Below is a small trained network, with its code and all its weights. Each question gives an input and a class and asks what happens when units are switched off, that is, made to give their printed mean instead of their output.

import numpy as np


def w(rows, s, z=0):
    codes = np.array(rows[::2]) - 128.0
    scale = np.full(codes.shape[1], s)
    scale[-1] = z or s
    return codes * scale


def f(y):
    return np.maximum(y, 0)


def log_softmax(a):
    a = a - a.max(-1, keepdims=True)
    return a - np.log(np.exp(a).sum(-1, keepdims=True))


def net(x, mask):
    res = np.array(x, float).reshape(1, 5) / 4 @ E
    y = f(res @ A[0][:, :-1].T + A[0][:, -1])
    res = res + np.where(mask, y, B[0][:, -1]) @ B[0][:, :-1]
    return log_softmax(res[-1] @ U[:, :-1].T + U[:, -1])


A, B = {}, {}
E = w([
[111,140,135,134,134,143,108,141],'x0',
[119,175,232,152,183,104,208,116],'x1',
[55,90,160,87,53,67,146,218],'x2',
[1,86,119,28,195,156,167,63],'x3',
[93,133,129,155,131,140,113,133],'x4',
],0.0096)
A[0] = w([
[207,189,139,214,80,75,109,169,166],'neuron 0',
[64,89,176,110,55,49,155,237,136],'neuron 1',
[47,74,127,41,196,159,171,53,97],'neuron 2',
[126,51,2,97,78,161,28,167,53],'neuron 3',
[134,93,64,99,105,141,122,112,117],'neuron 4',
[182,201,87,196,190,185,127,4,1],'neuron 5',
[111,210,253,149,180,88,203,131,51],'neuron 6',
],0.008,0.00099)
B[0] = w([
[133,122,168,199,69,193,151,201,246],'neuron 0',
[187,38,177,84,203,120,75,34,241],'neuron 1',
[76,116,182,161,99,172,201,212,243],'neuron 2',
[124,188,90,133,114,77,135,130,231],'neuron 3',
[68,150,116,118,106,108,146,125,166],'neuron 4',
[181,90,164,89,168,132,64,72,239],'neuron 5',
[76,255,73,110,111,53,138,95,234],'neuron 6',
],0.0098,0.011)
U = w([
[133,105,184,147,98,222,154,248,188],'0',
[186,47,163,69,206,117,12,58,170],'1',
[129,241,2,96,116,12,103,130,3],'2',
],0.0076,0.00045)

Each question gives the input, the list of numbers given to net, and the class t.
The units are the neurons (one row each of A and B). Each row of codes is followed by its name. A weight is (code - 128) times the scale printed after its matrix; where a second scale follows, it is the last column's (A, B and U).
mask holds one flag per neuron, in row order. A switched-off neuron (its flag False) gives its mean, the last column of its row in B, instead of its output. The means were averaged over made-up inputs and are rounded, as every weight is.
A unit's drop is (log p(t) with every unit on - log p(t) with that unit switched off) / (log p(t) with every unit on - log p(t) with every unit switched off).
The circuit of an input: a set's keep is (log p(t) with only the set's units on - log p(t) with every unit switched off) / (log p(t) with every unit on - log p(t) with every unit switched off). Starting from all 7 units, units are removed one at a time, each time the one whose removal leaves the highest keep (on an exact tie, the one counted first), for as long as the keep stays at least 0.8.
units of the circuit, in order: the units of the circuit, biggest drop first
unit that matters most: the unit with the biggest drop
k most important neurons: the k neurons with the biggest drops, biggest first
drop when u is switched off: that unit's drop, to one decimal
input [1,6,0,8,0], class 0: unit that matters most	neuron 2
input [8,6,6,-1,5], class 1: 2 most important neurons	(neuron 1; neuron 3)
input [7,-4,-1,1,4], class 2: 2 most important neurons	(neuron 1; neuron 0)
input [-2,-4,7,-6,0], class 1: 2 most important neurons	(neuron 1; neuron 2)
input [7,-3,5,-1,-5], class 1: 2 most important neurons	(neuron 1; neuron 6)
input [-1,-3,-2,3,-2], class 0: units of the circuit, in order	(neuron 6; neuron 1)
input [-7,-4,0,4,-8], class 0: 2 most important neurons	(neuron 6; neuron 2)
input [-8,6,1,7,-5], class 0: 2 most important neurons	(neuron 2; neuron 3)
input [-5,-4,7,4,5], class 1: 3 most important neurons	(neuron 1; neuron 0; neuron 6)
input [-3,-6,-5,7,-6], class 0: 2 most important neurons	(neuron 2; neuron 6)
input [-1,6,3,4,-4], class 2: 2 most important neurons	(neuron 6; neuron 0)
input [1,-6,2,4,5], class 2: 2 most important neurons	(neuron 3; neuron 0)
input [2,8,4,-5,3], class 2: 2 most important neurons	(neuron 6; neuron 2)
input [8,-5,1,2,3], class 2: units of the circuit, in order	(neuron 3)
input [-7,-4,8,-6,5], class 1: 2 most important neurons	(neuron 1; neuron 2)
input [6,3,4,1,7], class 1: 3 most important neurons	(neuron 1; neuron 3; neuron 0)
input [-6,-8,-1,5,-7], class 2: 2 most important neurons	(neuron 3; neuron 0)
input [-7,-6,8,2,2], class 1: drop when neuron 1 is switched off	2.8
input [1,-6,3,8,-2], class 0: drop when neuron 6 is switched off	0.3
input [-7,-5,5,1,6], class 1: drop when neuron 5 is switched off	-0.2
input [8,-8,-5,-3,1], class 2: unit that matters most	neuron 3
input [3,8,-5,-6,1], class 2: drop when neuron 2 is switched off	0.6
